Each row is followed by its class number.
[ 26   6  30   6 -17 -33  -3 -48  12  38  -5  -5 -11  15 -10  15   4  48
 -15 -19  25 -27   4 -28  -9   9 -28 -19  36  -1  -5 -14   2 -53   9 -32
  17 -24  41   4  16]	3
[-29  42 -17 -25   4 -14   4  -2 -29  24  12 -13 -13  18 -17  17   5  14
  -1  11  92 -52 106 -65 -22   3  50  25  11 -12  16 -33  11  -4   5  22
 -10 -42  44  57 -20]	5
[ 45 -26 -17  52   6 -47  -2 -29  42 -31  18   3  42 -29  22 -23  25  20
  -9   9 -44 -10  12  -9  18   9  -6 -15 -27 -27  50 -18  38  10 -13 -22
  63  13 -40  25   6]	3
[  7   6  30  13 -20 -17   0 -32  21  22  -4   2   0  25  -3  14  -1  42
  -6 -17  21 -49  -7 -20 -17   2 -24 -39  47  10 -11 -19  18 -63  -5  -8
 -23 -11  10 -23  25]	0
[ 30  18  10   6 -22 -37 -16  -7   4 -29 -10   9  -8 -18 -17 -22  -1   6
  13 -38   8   8 -33  21   2 -11 -16 -14 -20  20  24  19  36  21 -11 -15
   7  19  43 -24  28]	1
[ 29  17   4   0 -33 -59 -18 -18 -56 -31 -27  18  34 -20  18 -51 -15  26
 -17 -47  19   9 -79  23  -9  15 -45 -22  -5  27  25  34  25  12  -4   1
   7 -14  50 -19  -1]	1
[ 27   2  29  -1 -31 -38  -3 -10  27  13  11 -19  -7  21 -34   5  13  52
  -3  10  -9  -9 -36 -13  19  21 -30 -28  46  21 -15  -2  26 -95 -28  -5
  -4   0  31   5 -35]	2
[ 19 -24  21  24 -25 -39  -4 -36  36  13   4   2 -36 -11 -42  -3  16  55
  16 -20  36  -3 -58 -17  -9  10  -9 -10  80  23  -5 -28  23 -54 -11 -62
  -8 -33  54 -20  -8]	6
[-17  -4   3 -34  -2  35 -23   1  -7  18 -13   6 -31   2  -8  -6 -19   7
 -15 -20  -3  37  63   3  15 -32  -7  63 -85 -28   9  20  34  15  16  34
  18 -22  24  41  35]	3
[ -6 -12  15 -40 -13   8  -5  -7  15  -2 -11   2 -48  11 -32  -5  -5   7
  -6 -16  -6  80  36   6  29 -40  -6  47 -49 -19  -8  22  53 -17  -1  61
   6 -17  15  61  28]	2
[ 29  22  23 -14 -17 -34 -14 -24   0  27   9 -11 -23  -6  -7  23   0  48
   3   3   2 -25  -2 -59 -14  31 -22 -34  -4  19 -16 -18  10 -75   8 -46
  21 -15  24 -41 -44]	4
[ 10  -8  52   0 -45 -34 -17 -14  20  -4  -8   4 -23  38 -10  13  -4  44
  11   4  14 -15 -42 -27   5   9 -25 -42  50   9 -21 -14  32 -79   6 -17
  -4 -28  17 -33 -11]	7
[ 16  -8  30 -31 -39 -11 -16 -44   1  31 -22  -5 -21  27  13  31  -2  51
 -15 -13 -21   1 -27 -54   6  26 -20 -34  22   2 -35  11  15 -79  24 -35
  21 -41  41 -46  -5]	7
[ 43  31  11  23 -16 -29  -1 -20  -7 -10  -7   7 -29   1  25 -18  10   8
  -2 -16  15 -34  12   9  -5  12 -10 -33 -32  19  17   9  -1 -21 -24 -19
   2  19  25 -43   7]	4
[ 41 -34  16  33 -13 -48   4  -2  24   6 -13 -24  27 -23 -28 -23 -17  -4
  21 -30  43  20   8  39  19   8 -37 -10  80  40  37   5  11  26 -17  20
   0  18  81  24   3]	4
[ 23  -9   1   3 -23 -18 -22  -1   3 -39  -7  -5 -17  -6 -20 -28   1   9
   5 -32  -6  12 -10  37   1  17 -12 -23   7  20   8  19   8   0 -21  -2
   7  18   6   9  23]	2
[ 15 -29  37  22 -18 -43 -12   2  11 -36  -4  13 -12 -17 -19 -28   5  25
   1 -26   4  17 -40  58  17  -6 -23   2   8  22  19  15  36   5  -9 -18
   2  16  38   2  25]	3
[ 19  37   1 -34 -23  -8  -8 -27  10  40  -2 -12 -16  15 -15  -5  25  42
  -8   3  16 -15   4 -54 -14  18  -6 -16   0   2 -24 -11   0 -83 -11 -23
  -2 -32  20  11 -17]	2
[ 64   0 -15  35 -21 -50  21 -48  22   3  -5  -4  67 -20  21  -9  31  17
 -45 -40 -21  -7  75 -45  33  21  -8 -33 -23 -48   8  12  53 -29 -12  17
  47   5   4  43  48]	4
[  2  24  -3 -54 -14  20  -6  -2 -21   0 -14  11 -30  12  -5  -4 -21  -4
 -19 -23  -6  50  47 -28  22 -42   7  46 -85 -24   2  23  55  14  22  52
  15 -24  27  44  42]	1
[ 60  -5 -33  47  15 -61   1 -28  42 -24  19 -22  27 -18  24   7   8  -1
  -1  -1 -34  -6  22 -19  -8  27  -8 -38  23 -15  43 -19  27  11 -19   6
  45  20 -28  45   3]	2
[ 17   9  27  31 -29 -35 -20 -10   6 -23 -15  -3 -18 -10  -6 -17  -6   7
  20 -40  32 -11 -20  32 -15  11 -28 -36   5  28  25   8  21   5 -10  -9
   8  26  34 -32   7]	4
[ 20   1  50  -8 -37 -10  -6 -45   4  39  -1   0 -22  15  -7  14   8  51
  -2 -15  -6 -14  15 -42  -5  17 -24 -55   1  15 -34 -10   6 -87   3 -10
  11  -2  12 -51  -9]	4
[ 67 -29  -1  53 -11 -89  11 -28  18 -65   7   1  83   1  30 -10  19   8
 -18 -31  11  -8  35 -10  35  19   6 -31  30 -27  43  -4  51  37 -12  14
  42   4 -25  56  21]	7
[  0   1  11  -1 -26 -19 -24  -6  -4 -11 -14   6 -22   9   2  -9  -7   6
   9 -49   6  -2  -6  15  -7  10   3 -23  -2  28  12  12  17  -3 -16  10
  -5  26  23 -25  35]	5
[-11  30  17 -34 -29 -24  -7 -13  -7   2  -6  19 -44  29   3 -13 -11  19
  20 -32  49   5  35 -30  26 -46  28  44 -76  -4  35  22  76  -6 -28  68
   1 -34  36  29  -7]	5
[ 31  -5  19   2 -10 -24  -6 -25  -8  -1 -20  -5 -51   7  12 -12 -20  13
  -9 -45   2   7 -27  44 -18   8 -20 -30  59  40  -3   8 -14 -15   1  19
 -14  10  34 -26  54]	6
[ 20   6  27  18 -20 -49 -31   1  -2 -61  -9  -3 -16   2  14  -9   0  11
  15 -24   9 -14 -29  32  -1  19  -9 -33  -1  21  29  11  42  12  -6 -10
  11  16  25 -37   6]	7
[ 15 -26  46  16  -6 -46  21 -44   2 -46  -6   7  48  33  56 -15  24  11
   3 -42  10  34  49 -27  10   2  19 -36  22  -8  13 -27  35  -7  -8  60
 -10  17 -51  58  36]	5
[ 17  36   1  18  -8 -13 -16 -16 -33   8 -15  30 -56 -13  15 -21 -13 -16
  18 -43  67 -78  16  11 -34 -15   8 -32 -32  24  28   5  10  43 -21   5
 -18 -24  35 -30  71]	0
[ 28  -2   2  10 -18 -28 -12  -8  -2 -32  -5  -3 -26 -19 -17 -23  -1  14
  -5 -31   2  -9   0  15   5   6   9  -5   8  12   9  17  27   3 -18   5
   8  -4  26 -14  36]	6
[ 52 -16 -41  23  -4 -56   2  -7   9 -56  24   0  60 -10  43  -9  12  10
 -12   8 -50 -14 -23 -30  35  27   6 -34  -2 -18  34  -3  52   8  -4 -11
  57   6 -54  16   2]	7
[ 19   1  38  32 -23 -53 -19   1  -4 -67   7   7 -12  17  -5  15   4  26
 -10 -37  32  -5 -37  46   8  41 -21 -28  46  19  30 -10  40 -14  -7 -27
  14  12  24 -21 -36]	7
[ -1  42  -7 -46 -18  14 -15  -4 -14  -7 -20  14 -46   8  12   3 -31   4
  -8 -33   4  36  42 -39  10 -31  -2  41 -74 -24  11  26  52   6  12  42
  12 -35  25  25  25]	1
[ 21 -23  22  30  -9 -46   4 -32  11  -8  -4  29  -9 -24  -1 -13  -5  25
   6 -62  27 -29  37  28  -5 -10 -15 -35  29  13  22   5  43   0 -20  21
 -26  -4  37  -8  73]	0
[-29 -16  17 -43 -35  16  -7   6 -35 -30   0  11 -44  11 -17 -23 -20  11
 -10 -14  12  54 -15  -5  18 -30  15  49 -76  -4 -11  23  30   8  -5  44
  -5 -23  -3  17 -13]	6
[  2   4   7  -8 -47  -6  -7  24 -15 -42 -39 -11  10 -19  19 -28   0 -27
 -21 -33   4  34  18 -11  42  26 -29 -20  -9 -16 -13  49  26 -16 -36  34
 -18  13  39 -11  55]	7
[  9  -8   2  19 -20 -47 -15 -12 -20 -41   1  12   5   2  10 -12   6  26
  -1 -46  -1  -5 -31  17  24  27   8 -20   0  14  18  22  48  -9 -29   9
  -6  20  40  -7  18]	5
[ 29  48 -22  23   9 -65 -20  22  -6 -76  18 -27 -32 -19  -2 -23  18  15
  -9   1  20 -35   5  49 -25  26   0 -14   7  33  48  -2  33   5 -33 -15
   3  51  12   5   8]	2
[ 63  -9 -47  73  13 -84  12 -29   3 -55  17  23  20 -36  47  23  -1  22
 -50 -34 -12 -51  10 -19  23  32   9 -23  25 -29  41  -2  71  29  -8 -16
  47 -12 -19  46  51]	0
[ 21  10  21   3 -18 -29  -4 -12 -40 -20  -9  28 -19 -19   7 -33   6  12
   0 -57  45 -42  11  21   1 -17   6 -18 -49  27  19  26  43  28 -26   3
 -15 -10  31 -18  66]	0
[  7  -7  25 -37 -23  -5  -1 -15   7  43   8 -30  -7  -2 -43   6   2  35
   2  22 -10   5 -29 -45  12  11  -6 -14  32  23 -33 -12  -1 -69   0  10
  15 -22  21 -21 -40]	6
[ -2   8  17 -44   7   0 -11  -4 -11 -14  -4   1 -22   8  10   7 -11  29
 -24 -20 -20  53  42  -9  24 -36   0  66 -96 -33  -1  23  67  -6  24  11
  23 -25   6  44  26]	3
[ 27   1  22  27 -35 -38 -29 -16   0 -29 -12  13 -36  -7 -23 -16   6  12
   7 -56  19   3 -44  37 -10  13 -20 -35   1  21   5  22  25   4 -28 -11
   5  12  23  -8  30]	2
[ 49 -33 -22  48  16 -60  15 -27  22 -42  15  18  28 -32  36   0   8  13
 -25 -13 -39 -25  19 -14  12   7   1 -21 -14 -19  40  -7  58  17  -4 -10
  34   1 -32  22  43]	0
[ 52 -19  26  51 -16 -44  15 -72   6 -31  -4   6  57  20  47 -12  12  18
 -14 -42  -9   5  56 -34 -26   0 -11 -48   7 -21  43 -27  31  20  -4  17
  24  10 -23  20  31]	1
[ 21   0  19  -6 -40 -38 -32 -18 -25 -54 -15  -2  -2  10  22 -19  -8  23
  -2 -49  14   2 -26  15  11  28  -5 -39  16  24   8  17  32   6  -9  11
  10  10  18 -21  25]	7
[  8  14  39   4  -8 -22  -9 -23  15  29  -4   2 -25  10   1   6   8  46
   8  15  13 -25  -8  -8 -15 -10 -17 -23  13   6 -26 -16  -7 -56   4 -41
  -8 -11  13 -31   9]	3
[   4  -57   29   -1  -59   -1  -13   37  -24  -39    6   11  -28   -9
  -43  -66   -4   -2   10  -24  -15    7 -114   47   38   -3  -25  -24
  -23   63   14   30   16    7  -28   14   10   38  -10  -26   24]	6
[ 28 -18  16   6 -17 -33   8 -45  10  22  -4 -15  -4 -11 -22  31  -8  33
   2 -15  12  15   3 -27   6  28 -13 -24  66   4 -21  -4   0 -40  14 -38
  16 -26  66  -8 -28]	4
[-18 -25  -5 -40  -5  30 -15  22  23   0   6  19 -70  -7 -22   1 -30   6
  -1   4 -37  54  31  -3  39 -46 -12  62 -94 -33   4  17  41  -9  13   3
  29 -17 -10  30  32]	3
[-26   9 -34 -47 -13  -1  -4  13 -15  -9   4 -11   7  18   1  -4 -17  17
  -1  -6  -7  30   8 -15  39 -29  24  48 -65 -18  19  26  61   3   2  28
  34 -13  -6  40 -12]	5
[ 24  -8  32  -4 -37 -35  -8 -23  30   6   2  -9 -27  17 -25   1  12  56
  -2   7 -17  -3 -29 -22  15  19 -24 -32  40  17 -22   2  22 -96 -23  -5
  -4  -8  27  -1 -19]	2
[-29   6  -1 -49 -10  14 -13 -18 -22  17 -20   2 -21  23   6  14 -23   0
  -2 -35   8  51  36 -27   6 -30  20  42 -64 -21   0  18  43  11  20  49
  17 -26  16  33  20]	5
[ 15   1  18   5 -33 -30 -34 -23  -8 -26 -16  -6 -34 -11 -12 -17  -5  19
  11 -50   2  17 -36  29 -10  18 -23 -29 -11  22   5  30  24  -3 -26   1
   1  12  45 -17  14]	2
[ 70 -29  -6  44  -8 -61  32 -24   5 -52  21   3  96 -21  37 -30  21  10
   0 -24 -24  -8  41 -38  44  22  -3 -42 -11 -27  37  -2  52   5 -22   9
  46   1 -54  51   0]	4
[ -6   2  -6 -38   0   7 -10  -2 -10  13  -8  19 -33 -13  -3   4 -11  22
 -31 -23 -14  43  17  -5  34 -28  -9  72 -82 -27   1  39  55  -2  18  16
  27 -31  34  40  28]	3
[ -19  -83  -36   -6  -37   37  -25  -73   30   19  -26  -62   96   -9
    9  -15    2   15  -23  -24 -108   76  -43  -42  -30   74  -35  -33
   36   -2  -12   16  -26  -16   -3   26   -1   53   57    5    3]	2
[ 17 -22  48 -16 -48 -35  -1 -24  14   4 -10  -6  -8  22 -10  12   4  47
  -5  -8   0   8 -25 -34  24  14 -27 -35  49  13 -16   4  36 -77   2 -11
  14 -24  34 -25 -14]	7
[ -2  13  -1 -46 -12 -19   0  -7 -21  -2  -5   4  -8  23  -7 -11  -5   4
   0 -14  26  54  16 -11  30 -51  37  55 -80 -13   3  16  56  16  -3  33
  14 -20   9  40  12]	5
[ 21 -35 -19  66  10 -32   7  24   0 -68  14  35  74 -15  20 -20  25   3
 -44 -27   3   8   1   2  28  54 -10  13  52 -19  43 -27  51  32  11  21
 -14  11  14 111  11]	1
[ 19  -9  21  28 -14 -43 -21   0   4 -39  -6   1   1 -10  11 -27   2  31
  -8 -34  -2 -13  -6  50  15  10 -24 -21  -1   6  20  11  27  -1  -7 -17
   6  23  21  10  39]	3
[ 14   7  36 -26 -42  -1  -9 -36   6  35 -11  -7 -29  28  -5  -5  10  45
   9  -8  -8 -10 -16 -44  -1  19 -22 -43  13  16 -35   8  -4 -96 -24   5
 -21 -23  33 -15 -11]	2
[ 22  11  47  21 -16 -41 -20 -25  -2 -21 -16   2 -11  -8  -7 -12  -8  14
  13 -67  49   5  32  33 -29  16 -32 -30  18  23  24  -6  23   0   1  11
  -3   9  43 -11  10]	4
[ -8 -38  17 -38 -12   0  -5 -10  10  12 -16  36 -25 -17 -21   4 -24  22
 -27 -45 -11  51  24  -2  28 -32 -11  47 -36  -6 -15  27  61 -11  13  49
 -10 -34  29  29  55]	0
[-12  24   5 -51 -28  10 -11 -36 -25   1 -19   1 -21  21  15  24 -16  21
 -13 -59  30  30  72 -55  15 -11  10  25 -41 -39  -6  28  64  -7  10  46
  17 -52  34  20  29]	7
[ 17  -3  24  -2  -9 -18  -3 -21  31  13  15  -6 -23  17   1   4   5  63
  -1  14 -24 -21  -9 -22  11   9 -23  -1  23  12  11 -15  27 -82  -9 -26
   4  -7  28 -13 -18]	3
[ 20 -10  18  24  -9 -33 -23 -16  13 -11 -13   5 -32 -18   1 -14  -8  20
   5 -30  12   4 -19  39  -3  -2 -31 -11   9  19  20   5   7   9  -7 -29
  14  14  25 -15  38]	3
[ -6 -15  -9 -71 -29  48 -42 -12 -17  14 -47  -5 -36  16  11  25 -44  -7
 -52 -47 -50  64  53 -56  21  18  -9  51 -53 -26 -13  49  45  -2  46  78
  40 -43  51  29  48]	7
[ -9  23  -7 -50  -8  11  -7   0 -19   1  -8  24 -50   0 -32   9 -28   0
   5 -25  26  28  51 -23  25 -50  16  62 -82 -26  11  33  52  33  23  35
  14 -47  52  42  21]	1
[ 29 -11  33  -3 -23 -27   9 -31  28  16   4 -13 -48  15 -20   7   1  54
   4   9   6 -20  15 -35   1  -4   1 -18  60  16 -11 -21  11 -75  -6 -14
  10 -34  10 -20  -9]	6
[ -22   25    3  -57  -15   46  -18   -7  -30   26  -23    8  -47    4
  -12    6  -22  -12  -10  -38   20   39   58  -32    1  -22   -1   50
 -104  -22   -6   27   35    9   32   49   20  -33   35   27   20]	4
